Each row of numbers belongs to one of the nodes below and depends on some of the facts about them. Some rows are named. Which node is each other row?

Known rows:
[  4  -4 -14  -4   6  -3  10  -3   4  -2  -7   6  16  -6  -5  -6   7   6
   5 -18  14  -9   6  -3  -9   3  13   6  11   7  11] : j437
[  3 -16 -11 -13  11  -2   5  -1  14  -2 -12   1   2 -13 -23 -13  -1   8
  -3 -22   2  -3  -4 -36   8  -3  16   0  11   0 -13] : j878
[ 10 -11  -5  -2  10  -1   3   1   6  -7  -4   7   8 -11 -13  -1  -3   2
   0 -18   9  -4   6   4   7   5  10   0  10   7  -3] : j385
[  7  -4  -5  -3   3  -9   4   1  -1 -11  -2   2   9 -14 -10  -6  12   5
   5  -9  -8 -15 -12   3   4  10  12  12  -1  10  10] : j276
[  9 -10  -8  -8   9   3   4  -5   1  -5  -4   8  11 -17 -14  -1   0   5
  -1 -19   5  -5   5   4   2   6   9   0  13   7  -4] : j996
[  6  -7 -11  -7   8   0   3  -5  -1  -4  -4   9   8 -15 -15  -1   3   7
  -4 -15  -2  -7   1   6   5   4   8   0   6   9   0] : j270
[  8 -10  -1  -1   6  -1   2   2   4 -10  -1  11   1  -9 -11  -2   1   4
  -2 -14   1  -4   0   9   9   2   7   0   3  11   2] : j97
[  3  -4 -19  -4   5   0  10  -9  -2  -6  -8   8  12  -7  -9   1   4   7
  -2 -13   3 -12   3  10  -7   0   9   3   9   6  14] : j907
[ 10  -8   3  -2   7  -1   2   4   4 -12   0  12  -2 -11 -13  -3   3   4
  -1 -16   0  -2  -2  10  11   4   7   1   1  12  -3] : j199
[  8 -10 -11 -11  12   0  -1  -4   3   2  -4   6  11 -20 -20   0  -3   5
  -7 -20   4  -3   7  -3  10   8  11  -3  10   8 -13] : j182
[ -3 -24  11   1   1  15  15  -4 -14  -4  -8  22  17 -14 -11  10  12  -1
 -13   2  14  -7  18 -17  17  16  19  -5  -2  10  16] : j587
[  5  -1  -6  -5  12   3  23   0  10 -17  -7  19  -8   5  -9 -19  10   9
   3 -23  10   4  -1   2  -8  -9   8  12   9  -4  -1] : j461
[ 10  -8   0 -12  11   3  -2  -3   1  -3  -1  12   0 -22 -17  -3   2   6
  -2 -26   1   1   5   6   8   8   5  -3  11  10 -14] : j686
[  6  -8  -6  -6   5  -3   1   1   4   0  -4   5   8 -14 -10  -4   6   6
   0 -17   1  -7  -2  -4   4   4  12   0   5  14   2] : j732
[ 20   0 -11  -1  25  -6  -4   7   5  -9  19   8  12 -23  -3   0  -2   3
  -4 -19   9 -14  20  26   2  -4  19   1   5  22  -2] : j629
[  6  -5  -3  -2  -1   1   9  -8  -2 -12   0  15   8 -11  -9  -1  10   8
  -7 -10  -8  -9  -6   8   4  -1   8   3  -1  15   8] : j562
[  8 -11  -4  -6   6  -1   1   1   4   0  -3   5  12 -16 -10  -4   3   5
   3 -21   7  -5   3  -6   2   6  13   0  10  11   0] : j88
[  5  -5 -10  -3   2  -2   7  -8  -2 -10  -2  10  11 -12 -11   0   7   8
  -6  -8  -8 -12  -5   7   4   1   8   4   1  12   9] : j821
[  4  -4 -13  -7   6  -4   2  -6  -1  -3  -4   9   7 -13 -16   0   4   8
  -9 -11  -6  -9  -1   3   8   4   8   1   1  11   0] : j217
[  7  -1  -9 -11  12  -8  -2  -2  -1  -4  -1   7   5 -20 -24  -4   4   7
  -7 -12 -11  -7  -5   3  17  12  10   4  -1   9 -14] : j296
[  5  -4 -11  -6   4  -4   2  -6  -2  -4  -3   9   5 -13 -15   0   4   9
  -7 -12  -8  -9  -3   6   7   4   7   1   1  12   2] : j606

Some facts about the nodes:
j105 {δ=brutes, θ=j946}
j117 {δ=brutes}
j14 {δ=brutes}
j151 {δ=brutes, θ=j276}
j152 {δ=pledul, θ=j858}
j171 {δ=brutes, θ=j53}
j18 {δ=brutes, θ=j340}
j182 {δ=brutes, θ=j525}
j184 {δ=pledul, θ=j661}
j199 {δ=pledul, θ=j543}
j212 {δ=brutes, ψ=j653,j729,j719,j469}
j217 {δ=brutes, ψ=j809,j385,j691,j381,j655, θ=j715}
j220 {δ=sovavul}
j221 {δ=sovavul}
j223 {δ=brutes, θ=j417}
j233 {δ=sovavul, ψ=j420,j437,j719}
j236 {δ=pledul, θ=j967}
j25 {δ=pledul, θ=j83}
j257 {δ=brutes, ψ=j117, θ=j931}
j270 {δ=brutes}
j274 {δ=pledul}
j276 {δ=sovavul, ψ=j182}
j277 {δ=brutes, ψ=j53,j947,j631,j661,j978}
j288 {δ=sovavul, ψ=j875,j58,j953,j599, θ=j87}
j291 {δ=pledul, θ=j470}
j294 {δ=brutes, θ=j875}
j296 {δ=brutes, ψ=j669,j875,j691, θ=j466}
j304 {δ=brutes, ψ=j523,j36}
j313 {δ=sovavul}
j327 {δ=sovavul, ψ=j878, θ=j662}
j339 {δ=brutes, ψ=j818,j967, θ=j97}
j340 {δ=sovavul, θ=j587}
j353 {δ=pledul, ψ=j501,j236,j58,j182}
j36 {δ=sovavul}
j365 {δ=sovavul, θ=j947}
j369 {δ=pledul}
j37 {δ=brutes, ψ=j629}
j370 {δ=brutes, θ=j217}
j371 {δ=brutes, θ=j495}
j38 {δ=brutes, ψ=j105,j14,j756}
j380 {δ=brutes}
j381 {δ=pledul}
j383 {δ=sovavul, ψ=j587, θ=j437}
j385 {δ=pledul}
j396 {δ=pledul, ψ=j557,j274,j831}
j402 {δ=pledul, ψ=j686,j182,j756}
j412 {δ=pledul}
j413 {δ=sovavul, ψ=j958, θ=j953}
j417 {δ=sovavul, ψ=j171}
j420 {δ=sovavul}
j43 {δ=pledul, θ=j184}
j437 {δ=sovavul}
j439 {δ=brutes, ψ=j437,j221}
j44 {δ=pledul, θ=j413}
j440 {δ=sovavul, θ=j25}
j461 {δ=pledul}
j466 {δ=pledul, ψ=j473,j220,j953}
j468 {δ=brutes, θ=j365}
j469 {δ=brutes}
j470 {δ=pledul, θ=j631}
j471 {δ=brutes, θ=j44}
j473 {δ=sovavul, θ=j989}
j479 {δ=brutes, θ=j294}
j480 {δ=pledul}
j489 {δ=brutes, θ=j257}
j495 {δ=pledul, ψ=j657,j540, θ=j562}
j501 {δ=pledul, θ=j479}
j523 {δ=brutes, θ=j557}
j525 {δ=sovavul, θ=j288}
j53 {δ=pledul, θ=j327}
j540 {δ=sovavul}
j543 {δ=brutes}
j557 {δ=sovavul, θ=j779}
j560 {δ=brutes, θ=j369}
j562 {δ=brutes, ψ=j151,j437}
j571 {δ=brutes}
j579 {δ=brutes, θ=j471}
j58 {δ=pledul}
j584 {δ=pledul, θ=j291}
j587 {δ=brutes}
j592 {δ=pledul, θ=j915}
j593 {δ=sovavul}
j599 {δ=brutes}
j606 {δ=brutes, ψ=j642,j557,j729,j996}
j629 {δ=pledul}
j631 {δ=sovavul, θ=j839}
j632 {δ=brutes}
j64 {δ=pledul, ψ=j836,j931,j979,j469}
j642 {δ=brutes, θ=j236}
j644 {δ=brutes, θ=j937}
j650 {δ=pledul, ψ=j461, θ=j220}
j653 {δ=pledul}
j655 {δ=brutes}
j657 {δ=brutes}
j661 {δ=sovavul}
j662 {δ=brutes, ψ=j939,j468, θ=j223}
j664 {δ=brutes}
j669 {δ=sovavul, θ=j907}
j67 {δ=brutes, ψ=j543,j953,j947,j996}
j679 {δ=pledul, ψ=j644,j221}
j686 {δ=brutes, θ=j199}
j691 {δ=pledul}
j706 {δ=pledul, θ=j380}
j715 {δ=brutes, ψ=j927,j88,j657,j440, θ=j171}
j719 {δ=pledul}
j72 {δ=sovavul, ψ=j571,j44,j592,j655}
j729 {δ=sovavul, θ=j592}
j732 {δ=sovavul}
j733 {δ=sovavul, θ=j669}
j756 {δ=pledul, θ=j664}
j761 {δ=brutes, ψ=j87,j593}
j771 {δ=sovavul, θ=j821}
j779 {δ=sovavul, θ=j733}
j800 {δ=brutes, θ=j958}
j809 {δ=brutes, θ=j473}
j818 {δ=sovavul, θ=j800}
j821 {δ=brutes, ψ=j540,j412,j221,j370}
j83 {δ=pledul}
j831 {δ=brutes, θ=j862}
j834 {δ=brutes, ψ=j686,j489,j661}
j836 {δ=pledul, θ=j468}
j839 {δ=pledul}
j858 {δ=pledul, θ=j644}
j862 {δ=sovavul, ψ=j221,j584, θ=j151}
j87 {δ=sovavul}
j871 {δ=sovavul, θ=j887}
j875 {δ=pledul, θ=j706}
j878 {δ=sovavul, θ=j313}
j88 {δ=sovavul}
j883 {δ=pledul, ψ=j958, θ=j461}
j887 {δ=sovavul, θ=j579}
j907 {δ=brutes}
j915 {δ=sovavul}
j927 {δ=brutes}
j931 {δ=brutes, θ=j339}
j937 {δ=pledul, θ=j756}
j939 {δ=pledul}
j946 {δ=pledul, ψ=j473,j887,j664,j340,j858, θ=j371}
j947 {δ=pledul, θ=j632}
j953 {δ=brutes, θ=j599}
j958 {δ=sovavul, θ=j489}
j967 {δ=pledul, θ=j105}
j97 {δ=pledul, θ=j67}
j978 {δ=brutes}
j979 {δ=brutes}
j989 {δ=pledul, θ=j836}
j996 {δ=brutes}

Which node is each row?
No name comes twice in this set of rows, the named rows included.
[  6  -7  -9  -9   8   2   2  -5   4   5  -3  14   9 -16 -18  -1   0   8
 -17 -15   2   1   4  -7  13  -1  13  -7   3  15 -12]  j18
[  6  -2  -1   2 -14 -14   4 -13   4  -7   1   7  20  -6  -6   1   9   8
  -2 -11  -3 -15  -5 -12   6   8   2   9  -1  17   9]  j417
[  8 -13  -1  -5   3   3   7  -1   9   3  -1  10  19 -15 -10  -5   3   5
  -7 -19  12   0   3 -18   8   0  18  -4   7  16  -6]  j340
[  0 -11 -11  -9   3  -6   6  -4   9  -9 -10   2  -4  -8 -18 -12   6  10
  -3 -13 -11 -11 -14 -27   8  -7  12   3   1   5   3]  j327
[  6  -6  -3  -3   0   1   8  -8  -3 -12   0  13   7 -12  -9  -2   9   8
  -4 -11  -8  -9  -7  11   4   1   7   4   1  13   9]  j67
[ 13  -2 -11  -5  14   3  -1   1  -3   4   4   9  19 -22  -8   3   1   4
  -3 -19   9  -4  10  29  -1   8  14  -2  10  19  -1]  j117
[ 10  -7  -2   1   7  -7   8   2   2 -17   0   7  11 -11 -15  -4   5   2
  -2  -3  -6 -11 -10   6  14  10  13  12  -5   8   0]  j466
[  6  -4  -8  -7   8  -6   2   3   2  -3  -4   4   8 -14 -12  -7   8   6
   3 -16   0  -9  -4  -2   4   9  13   6   4  10   0]  j365
[  5 -11 -16  -9  14  12   4  15   4  12 -17   2  11 -14 -13  -9   2   4
   4 -19   8   9 -14  20  -3   2  22  -6  11  12   1]  j593
[  7 -15 -15  -5  10  14  12  13   4   6 -17   2  22 -15 -11 -10   2   2
   3 -12   7   6 -19  16  -3   1  27  -2  10  12   5]  j87

The same nodes again, as new rows of numbers:
Some rows with their names:
[ -6   0  -5 -21  20 -10 -11   2  -3 -15  16  10  -3  -4  -3  10 -21 -12
  15   2  31  -8  11  -1  -1   2 -21] : j655
[-21  -4  -1 -14  15 -19 -14  -9  17 -18  11  18   3  12   4  21 -17   1
   0  -3  19 -11  16   0   4  11 -15] : j171
[-13   1   3 -12  16   2 -15   5   8  -4   8   5  -3   5   1  19  -5 -11
   4   0  14 -12  12   1   2   7 -18] : j480
[-18   4   4 -16  21  -3  -9   5   9  -3   6   8  -2   6  -1  22  -2  -7
   4  -5  26 -21  15   7   8   3 -22] : j304
[-12  -1   4 -11  17   0 -15   6   9  -4   8   5  -3   6   1  17  -7 -11
   3  -1  16 -12  12   1   3   8 -19] : j706
[  0  -3   0 -14  20  -3 -13   5  -1  -9  15   6  -7  -4  -2  11 -17 -14
  10   3  23  -6  10  -3  -6  10 -18] : j385
[ -9  -5   3 -12  26 -12 -11  -2   9  -6   6  23   3  21   1  27  -3  -1
   8  -5  11  -6  16  -7  -2  -8 -45] : j223
[-15   7  -2 -25  15  -8  -7  -3  14  -9   9   9   0   6   0   7 -10 -18
   6   5  12  -9  18  -3  17  -1 -17] : j657
[ -9  -7   2  -2  23 -14  -6  -4  13  -5  10  16   1  20  -2  32   2   2
   1  -1  16  -8  15  -1  -4   0 -29] : j327
[-23   6   3 -16  20  -5 -18   3   9 -13   7   9   3   5  -3  16  -9 -11
   9   2  19 -11  14   5   9   0 -22] : j587
[ -4  -2  -1 -13  18  -2 -15   6  -1 -10  14   5  -6  -2   3  12 -13 -13
   9   3  24  -7  10  -2  -4   9 -18] : j592
[-18   2   7 -24  18   7 -17   7   0  -1   2  -7 -12   4  -3  25   5 -22
  20  -1  34 -22  17  15  26   2 -15] : j339
[ -8   9   7  -9  27 -13   3  -3  13  -1   3   7  -5   2   5  10   3 -15
   0  -4  15 -15  17   6  23  -5 -15] : j821
[  0  -3  -1 -13  21  -3 -12   6  -3  -9  15   5  -7  -4   0  13 -16 -14
  11   2  23  -6   9  -2  -6   9 -18] : j381
[-16   2   3 -17  19  -4  -9   4   9  -4   6   8  -1   5   0  22  -3  -8
   5  -5  25 -19  15   6   7   3 -22] : j37
[-13   4  -3 -15  16  -2 -11   3   6  -7   1  11   1   7   1  24 -11 -12
   8  -1  25 -18  18   2   8   3 -20] : j579
[-24  22  -4 -28  13   9  -5  22   5   2   7   3   5 -12 -11   3 -12 -13
  -1   3  22 -23  12   7  -2  -2 -23] : j800
[-17   6  -2 -24  12   6 -30  17  -5  -7  -4  -3  -7   7 -10  11  -4 -17
  16   4  25 -19  13   9  25  -1 -14] : j931
[-15   0   2 -15  14   4 -20   6   9  -6   8   6  -2   7   1  19  -6 -11
   4   5  14 -10  12  -1   1   8 -19] : j939
[-12   0  -6 -11  18  -5 -13   5   7  -8   9   1   0  10 -12  20 -11  -8
   9   3  18  -8  10   3   0   3 -14] : j340
[  0   4   4  -9  20  -5   0   1  12   3   4   5  -9   6   5  10   5 -15
  -2  -1  10 -13  17   0  15   1 -11] : j679

Name these rows:
No name comes twice in this set of rows, the named rows included.
[ -9   0 -11 -12  11   1  -4   2   7   0   1   8  -4  17  -3  32  -7 -12
   7   5  28 -17  21  -2  -1   5 -14]  j871
[ -8  -5   7   4  33 -11  -7  -5   8  -3  10  17   3  22  -4  33   7   1
   6   1  12  -2  12  -3  -5  -9 -38]  j417
[-11  -8  -4 -27  13 -10 -14  10   3  -7  19  -4  -5  10 -22  13  -7  -3
  11  -3   9  -4   7   3   2   3 -18]  j473
[ -7   3   9 -11  20  -6  -2   0  15   1  11   2  -7   2   5   7   7 -14
  -4   0   7 -10  14   2  11   4 -13]  j495
[ -7   1 -11  -7  17   0 -11   3   6  -6   1   4   0  13  -8  27 -17 -12
  12   5  25 -11  13   0   0   3 -15]  j887
[ -5   5   0  -8  20 -11   5   1  12   3   6   2  -7   9  -4  14   9 -10
  -2   2  16 -12  16   1  13  -4 -10]  j862
[-18   0  -5 -29   9  -3 -14   4   8  -8   8  11  -1  10  -3  20 -11  -9
   8  -1  21 -17  18  -1   5   4 -21]  j523
[ -7  -5  -7 -20  10   1  -7   3  11  -3   7   0  -2   7  -7  21 -22 -14
   9  -6   7 -10  14  -1  -2  11 -17]  j501
[ -7   2  -1  -6  21  -7 -14  15   2  -2  -9   7  -3   9  -8  16  -5  -2
   3 -12  20 -20  11  11  16   2 -18]  j606
[-13   0  -3 -22  17 -11 -17   8   5 -15  10   0   3   2 -20   3 -27  -6
  12  -7   7  -6   4   8   7   4 -18]  j953
[-19  -1   6 -16  19  -6  -9   5  11  -3  15   0  -2   8 -10  21   8  -3
   1   1  23 -13  11   9   3   3 -17]  j413
[-11   1  -4  -4  23  -5 -13   3   5 -10   6  -1   2   6 -16  18 -15  -7
  11   2  12  -5   6   7   3   3 -14]  j220
[ -5  -2  -4 -12  17   0 -11   2   9  -8   7   1  -1   3 -10  15 -26 -15
  12  -3   5  -5   8   0  -1   9 -17]  j58

